Below is a small trained network, with its code and all its weights. Each question gives an input and a target symbol and asks what happens when units are switched off, that is, made to give their printed mean instead of their output.

import numpy as np


def w(rows, s, z=0):
    codes = np.array(rows[::2]) - 128.0
    scale = np.full(codes.shape[1], s)
    scale[-1] = z or s
    return codes * scale


def norm(h):
    return h / np.sqrt((h * h).mean(-1, keepdims=True) + 1e-5)


def f(y):
    return y / 2 * (1 + np.tanh(0.7978845608 * (y + 0.044715 * y**3)))


def softmax(a):
    e = np.exp(a - a.max(-1, keepdims=True))
    return e / e.sum(-1, keepdims=True)


def log_softmax(a):
    a = a - a.max(-1, keepdims=True)
    return a - np.log(np.exp(a).sum(-1, keepdims=True))


def net(x, mask):
    ids = ['ΓΔΘΠΨΩβεζμξστφ'.index(c) for c in x.split()]
    T = len(ids)
    res = E[ids] + P[:T]
    r = norm(res)
    for j in range(2):
        rows = slice(2 * j, 2 * j + 2)
        q, k, v = (r @ M[0][rows].T for M in (Q, K, V))
        z = softmax(np.where(np.tri(T) > 0, q @ k.T / 2**0.5, -1e9)) @ v
        o = O[0][rows]
        res = res + np.where(mask[j], z, o[:, -1]) @ o[:, :-1]
    y = f(norm(res) @ A[0][:, :-1].T + A[0][:, -1])
    res = res + np.where(mask[2:6], y, B[0][:, -1]) @ B[0][:, :-1]
    return log_softmax(norm(res)[-1] @ U[:, :-1].T + U[:, -1])


Q, K, V, O, A, B = {}, {}, {}, {}, {}, {}
E = w([
[228,87,138,144,192,80,193,185,167,114,100],'Γ',
[156,154,74,177,137,1,148,166,116,132,102],'Δ',
[153,134,132,83,129,160,22,195,180,57,186],'Θ',
[217,124,77,217,40,65,84,189,129,188,127],'Π',
[33,74,128,140,191,61,107,52,26,122,101],'Ψ',
[161,11,125,93,113,147,31,173,132,102,152],'Ω',
[71,78,145,207,63,45,178,84,169,209,135],'β',
[99,63,175,56,250,203,127,119,129,143,184],'ε',
[219,79,109,113,182,96,109,207,135,48,99],'ζ',
[45,161,128,164,141,110,69,63,44,233,183],'μ',
[124,106,165,126,63,213,64,151,227,164,232],'ξ',
[139,218,94,88,213,120,52,175,95,140,184],'σ',
[185,6,102,204,56,107,144,167,141,187,116],'τ',
[90,151,135,130,208,31,148,89,91,195,143],'φ',
],0.013)
P = w([
[130,165,144,145,135,146,114,134,121,129,83],'0',
[181,86,157,148,102,33,160,60,98,106,252],'1',
[149,158,92,110,100,86,141,161,82,72,206],'2',
[185,113,179,126,139,154,170,88,103,151,174],'3',
[101,136,79,97,124,116,119,171,100,107,142],'4',
[155,173,176,132,155,140,118,145,83,143,135],'5',
[151,119,142,95,152,119,152,99,162,177,133],'6',
[58,129,84,105,107,92,108,145,174,132,123],'7',
[131,134,125,110,160,130,129,116,156,182,117],'8',
[93,145,96,119,154,113,114,154,160,146,116],'9',
[126,129,119,141,183,130,115,124,171,176,103],'10',
[74,141,103,162,174,116,102,168,167,133,104],'11',
[90,125,133,207,210,170,83,125,155,156,122],'12',
],0.018)
Q[0] = w([
[153,109,187,254,206,159,92,132,130,137,139],'h0',
[81,81,65,217,223,69,49,146,218,122,179],'h0',
[117,151,120,45,58,120,153,137,101,124,107],'h1',
[155,163,161,43,56,162,197,111,73,130,92],'h1',
],0.0078)
K[0] = w([
[81,152,123,147,120,167,132,179,121,124,73],'h0',
[110,145,117,128,145,162,99,121,167,162,42],'h0',
[195,84,95,97,129,115,169,33,139,116,193],'h1',
[148,120,136,146,111,78,139,136,81,74,254],'h1',
],0.0091)
V[0] = w([
[94,152,211,119,109,141,130,81,144,186,169],'h0',
[170,114,136,180,135,112,153,159,167,205,146],'h0',
[139,4,181,124,182,127,170,123,137,133,79],'h1',
[150,54,127,120,81,182,60,109,137,128,137],'h1',
],0.014)
O[0] = w([
[189,124,168,208,164,143,96,183,83,111,52,78],'h0',
[218,158,129,39,109,127,97,67,45,134,55,255],'h0',
[167,223,159,130,109,126,173,148,53,187,182,85],'h1',
[152,183,145,177,197,9,87,41,155,80,182,151],'h1',
],0.012,0.0068)
A[0] = w([
[118,136,92,191,210,1,127,85,212,122,160,108],'n0',
[169,249,158,163,172,60,124,47,133,122,155,67],'n1',
[190,91,111,101,157,30,120,190,130,202,148,254],'n2',
[100,102,54,156,131,86,138,73,107,113,146,134],'n3',
],0.0092,0.008)
B[0] = w([
[161,192,81,174,84,223,192,116,131,155,74,182],'n0',
[126,56,59,69,206,78,198,182,64,102,130,174],'n1',
[137,132,167,137,197,207,73,137,216,140,155,248],'n2',
[5,161,173,92,124,105,114,101,115,136,102,154],'n3',
],0.013,0.015)
U = w([
[168,216,181,67,55,179,143,116,57,152,155,2],'Γ',
[93,61,50,57,42,159,128,147,131,139,117,58],'Δ',
[42,152,86,198,140,151,128,91,210,96,116,114],'Θ',
[118,140,133,60,127,122,72,41,134,80,79,250],'Π',
[57,105,164,212,118,139,120,211,158,170,186,243],'Ψ',
[119,191,81,159,168,78,187,91,145,130,160,66],'Ω',
[187,189,254,139,111,167,83,127,32,83,76,125],'β',
[143,155,210,205,181,102,124,183,84,146,174,191],'ε',
[70,164,99,83,103,105,140,106,176,190,216,141],'ζ',
[93,59,191,217,148,123,70,171,140,69,59,111],'μ',
[155,151,149,213,209,108,101,94,110,46,49,92],'ξ',
[41,25,87,147,119,110,112,170,198,101,93,59],'σ',
[186,150,151,69,143,56,137,106,56,132,147,65],'τ',
[126,87,153,126,69,198,123,202,78,120,82,131],'φ',
],0.0096,0.0037)

Each question gives the input, a string of symbols that net reads in full, and the target symbol t.
The units are the heads (2 rows each of Q, K, V and O) and the neurons (one row each of A and B). Each row of codes is followed by its name. A weight is (code - 128) times the scale printed after its matrix; where a second scale follows, it is the last column's (O, A, B and U).
mask holds one flag per unit, heads first, then neurons. A switched-off unit (its flag False) gives its mean, the last column of its rows in O or B, instead of its output. The means were averaged over made-up inputs and are rounded, as every weight is.
A unit's drop is (log p(t) with every unit on - log p(t) with that unit switched off) / (log p(t) with every unit on - log p(t) with every unit switched off).
unit that matters most: the unit with the biggest drop
top k neurons: the k neurons with the biggest drops, biggest first
which heads matter: for each layer, one digit per head in row order, 1 if its drop is at least 0.15 and else 0, layers parted by /
input Γ Δ Ω μ σ, target Γ: which heads matter => 01
input ζ Ψ Π Θ σ Θ Θ ζ, target Θ: which heads matter => 10
input Π Ω Θ μ Γ Π τ Π μ, target Π: which heads matter => 11
input ε Θ Π φ ζ Π Δ Π Θ φ ξ ζ, target ε: which heads matter => 01
input Θ Γ Θ μ τ, target Θ: which heads matter => 01
input τ φ ξ ξ Π ζ ξ Π, target τ: which heads matter => 11
input Π Ψ Ω ξ Γ β, target Π: which heads matter => 11
input φ Θ ζ Π ε φ ζ, target φ: which heads matter => 01
input Γ β τ ε Π Δ, target Γ: top neuron => [n1]
input τ ξ Π τ μ ζ Π Θ Π Θ, target τ: which heads matter => 11
input ζ Θ β Δ ζ Π, target ζ: which heads matter => 10
input ζ ζ τ Π ζ β Ω Π Ψ μ ζ Δ, target ζ: which heads matter => 11
input β ξ ξ Ψ ζ φ ξ, target β: which heads matter => 10
input σ ξ β ε μ Δ Π Π Ω Θ Ψ, target σ: which heads matter => 11
input Δ μ ζ ξ σ ξ σ ε, target σ: which heads matter => 11
input Θ Γ Π β ξ Ω ξ Ψ, target ξ: unit that matters most => h0
input ζ β φ ε Ψ Θ Π Ω Π Π Ω τ Θ, target τ: top 2 neurons => [n1 n2]
input Θ β φ ξ β β Π ζ Π Π τ Π ζ, target Π: top 2 neurons => [n3 n2]
input ζ ξ Δ ξ Ψ Π Θ Ψ Γ ε ε Ω φ, target Ω: top 2 neurons => [n1 n0]
input Ψ Θ ε ε, target ε: unit that matters most => h0
input Ω ζ Π ζ Ω τ Π φ, target Ω: top 2 neurons => [n0 n1]
input Ψ τ Θ ε ξ ε ζ Π Δ Π Ψ μ Θ, target Ψ: top 2 neurons => [n1 n0]
input Π σ Θ Θ ζ, target Θ: top 2 neurons => [n0 n1]
input ε β Π ζ ζ ε Π Γ Π Π ξ Γ, target ε: top 2 neurons => [n0 n2]
input Θ Π ξ ξ τ, target Θ: top 3 neurons => [n0 n3 n2]
input Θ Θ Θ ζ σ Ω β Π Π, target Θ: top 2 neurons => [n0 n3]
input Ω ε σ Ω Π Θ Ω μ, target Ω: top 2 neurons => [n1 n0]
input Θ ξ Θ Ω, target Θ: top neuron => [n0]
